Below are the code and all the weights of a small trained network. Each question names an input and a target symbol and asks about switching units off, where a switched-off unit gives its printed mean instead of its output.

import numpy as np


def w(rows, s, z=0):
    codes = np.array(rows[::2]) - 128.0
    scale = np.full(codes.shape[1], s)
    scale[-1] = z or s
    return codes * scale


def norm(h):
    return h / np.sqrt((h * h).mean(-1, keepdims=True) + 1e-5)


def f(y):
    return np.maximum(y, 0)


def softmax(a):
    e = np.exp(a - a.max(-1, keepdims=True))
    return e / e.sum(-1, keepdims=True)


def log_softmax(a):
    a = a - a.max(-1, keepdims=True)
    return a - np.log(np.exp(a).sum(-1, keepdims=True))


def net(x, mask):
    ids = ['βγζλμξψ'.index(c) for c in x.split()]
    T = len(ids)
    res = E[ids] + P[:T]
    r = norm(res)
    for j in range(2):
        rows = slice(3 * j, 3 * j + 3)
        q, k, v = (r @ M[0][rows].T for M in (Q, K, V))
        z = softmax(np.where(np.tri(T) > 0, q @ k.T / 3**0.5, -1e9)) @ v
        o = O[0][rows]
        res = res + np.where(mask[j], z, o[:, -1]) @ o[:, :-1]
    y = f(norm(res) @ A[0][:, :-1].T + A[0][:, -1])
    res = res + np.where(mask[2:14], y, B[0][:, -1]) @ B[0][:, :-1]
    return log_softmax(norm(res)[-1] @ U[:, :-1].T + U[:, -1])


Q, K, V, O, A, B = {}, {}, {}, {}, {}, {}
E = w([
[149,89,172,158],'β',
[123,139,155,142],'γ',
[168,88,45,254],'ζ',
[162,167,150,72],'λ',
[105,156,106,112],'μ',
[163,108,67,14],'ξ',
[167,117,106,132],'ψ',
],0.0099)
P = w([
[126,35,162,136],'0',
[239,121,112,216],'1',
[253,152,94,206],'2',
[246,160,89,165],'3',
[230,176,98,142],'4',
[211,181,100,130],'5',
[213,193,111,114],'6',
[222,202,138,84],'7',
[186,206,109,101],'8',
[202,217,158,61],'9',
[191,212,121,67],'10',
[204,210,156,42],'11',
[174,203,127,51],'12',
],0.0026)
Q[0] = w([
[191,83,85,55],'H1',
[153,1,160,237],'H1',
[201,164,119,51],'H1',
[96,87,42,124],'H2',
[193,147,199,7],'H2',
[38,104,94,125],'H2',
],0.0088)
K[0] = w([
[57,130,114,191],'H1',
[249,209,125,179],'H1',
[9,106,175,151],'H1',
[162,135,190,180],'H2',
[12,100,107,107],'H2',
[152,147,185,121],'H2',
],0.011)
V[0] = w([
[47,181,159,148],'H1',
[164,116,94,43],'H1',
[130,248,143,97],'H1',
[242,123,186,214],'H2',
[230,253,108,133],'H2',
[164,80,151,93],'H2',
],0.0054)
O[0] = w([
[61,145,130,207,102],'H1',
[192,154,90,116,74],'H1',
[114,253,151,121,120],'H1',
[63,172,134,57,213],'H2',
[129,79,223,21,253],'H2',
[104,180,168,149,131],'H2',
],0.0051,0.0037)
A[0] = w([
[92,89,157,68,138],'N1',
[220,164,191,177,4],'N2',
[235,121,42,246,122],'N3',
[195,137,49,221,123],'N4',
[3,169,167,169,113],'N5',
[197,116,198,190,112],'N6',
[19,182,80,63,85],'N7',
[171,89,244,150,104],'N8',
[107,15,200,51,123],'N9',
[80,108,197,251,224],'N10',
[49,196,65,113,29],'N11',
[189,147,164,150,33],'N12',
],0.0055,0.0031)
B[0] = w([
[114,92,214,218,208],'N1',
[159,90,147,50,152],'N2',
[48,178,120,254,178],'N3',
[44,226,95,212,165],'N4',
[16,204,141,57,161],'N5',
[96,67,73,21,179],'N6',
[199,33,155,133,164],'N7',
[52,74,108,96,221],'N8',
[113,115,190,251,253],'N9',
[118,201,66,19,185],'N10',
[127,3,176,188,134],'N11',
[147,97,154,32,140],'N12',
],0.0045,0.0049)
U = w([
[6,18,128,154,147],'β',
[21,224,146,63,169],'γ',
[133,157,37,230,249],'ζ',
[239,239,189,127,103],'λ',
[158,101,120,161,3],'μ',
[191,87,2,42,93],'ξ',
[231,53,155,237,119],'ψ',
],0.0071,0.0033)

Each question gives the input, a string of symbols that net reads in full, and the target symbol t.
The units are the heads (3 rows each of Q, K, V and O) and the neurons (one row each of A and B). Each row of codes is followed by its name. A weight is (code - 128) times the scale printed after its matrix; where a second scale follows, it is the last column's (O, A, B and U).
mask holds one flag per unit, heads first, then neurons. A switched-off unit (its flag False) gives its mean, the last column of its rows in O or B, instead of its output. The means were averaged over made-up inputs and are rounded, as every weight is.
A unit's drop is (log p(t) with every unit on - log p(t) with that unit switched off) / (log p(t) with every unit on - log p(t) with every unit switched off).
The circuit of an input: a set's keep is (log p(t) with only the set's units on - log p(t) with every unit switched off) / (log p(t) with every unit on - log p(t) with every unit switched off). Starting from the 12 units with the biggest drops (on a tie, the unit counted first), units are removed one at a time, each time the one whose removal leaves the highest keep (on an exact tie, the one counted first), for as long as the keep stays at least 0.8.
units of the circuit, in order: the units of the circuit, biggest drop first
most important unit: the unit with the biggest drop
top k neurons: the k neurons with the biggest drops, biggest first
which heads matter: for each layer, one digit per head in row order, 1 if its drop is at least 0.15 and else 0, layers parted by /
drop when u is switched off: that unit's drop, to one decimal
input β β γ, target γ: units of the circuit, in order : H2; N9
input ξ γ β μ β λ, target ξ: units of the circuit, in order : H2; N9; H1
input β μ γ λ, target ψ: which heads matter : 10
input γ γ γ λ ψ β γ γ λ β μ, target β: which heads matter : 10
input γ γ γ γ λ β β β β ξ γ λ ψ, target ψ: which heads matter : 10
input λ γ γ μ, target λ: units of the circuit, in order : H1; N8
input μ λ μ μ ψ μ γ γ ζ μ, target ζ: which heads matter : 11
input ψ λ γ γ ξ γ λ λ ξ γ ψ, target λ: units of the circuit, in order : N8
input μ γ λ, target ζ: which heads matter : 01
input ξ γ ξ γ β μ γ λ λ γ γ ψ, target ξ: top 2 neurons : N9; N1
input ξ γ γ, target γ: top 3 neurons : N10; N3; N4
input ξ ψ μ, target ξ: which heads matter : 10
input μ γ μ ψ β γ β γ β μ, target ζ: which heads matter : 01
input γ γ ζ γ ζ ψ β γ λ μ, target β: which heads matter : 10
input μ β γ ζ ψ, target ζ: most important unit : H2
input μ λ γ λ ψ γ β ψ β β, target ζ: top 2 neurons : N3; N4
input β γ λ β β ψ μ λ λ, target ψ: drop when H1 is switched off : 0.3
input λ γ γ ξ γ γ λ ζ γ, target λ: drop when N10 is switched off : 0.1
input ξ λ μ γ ξ ψ β λ γ γ, target ξ: drop when N10 is switched off : 0.0
input β γ μ λ λ β ψ ψ γ β ψ ξ ψ, target ψ: top neuron : N9
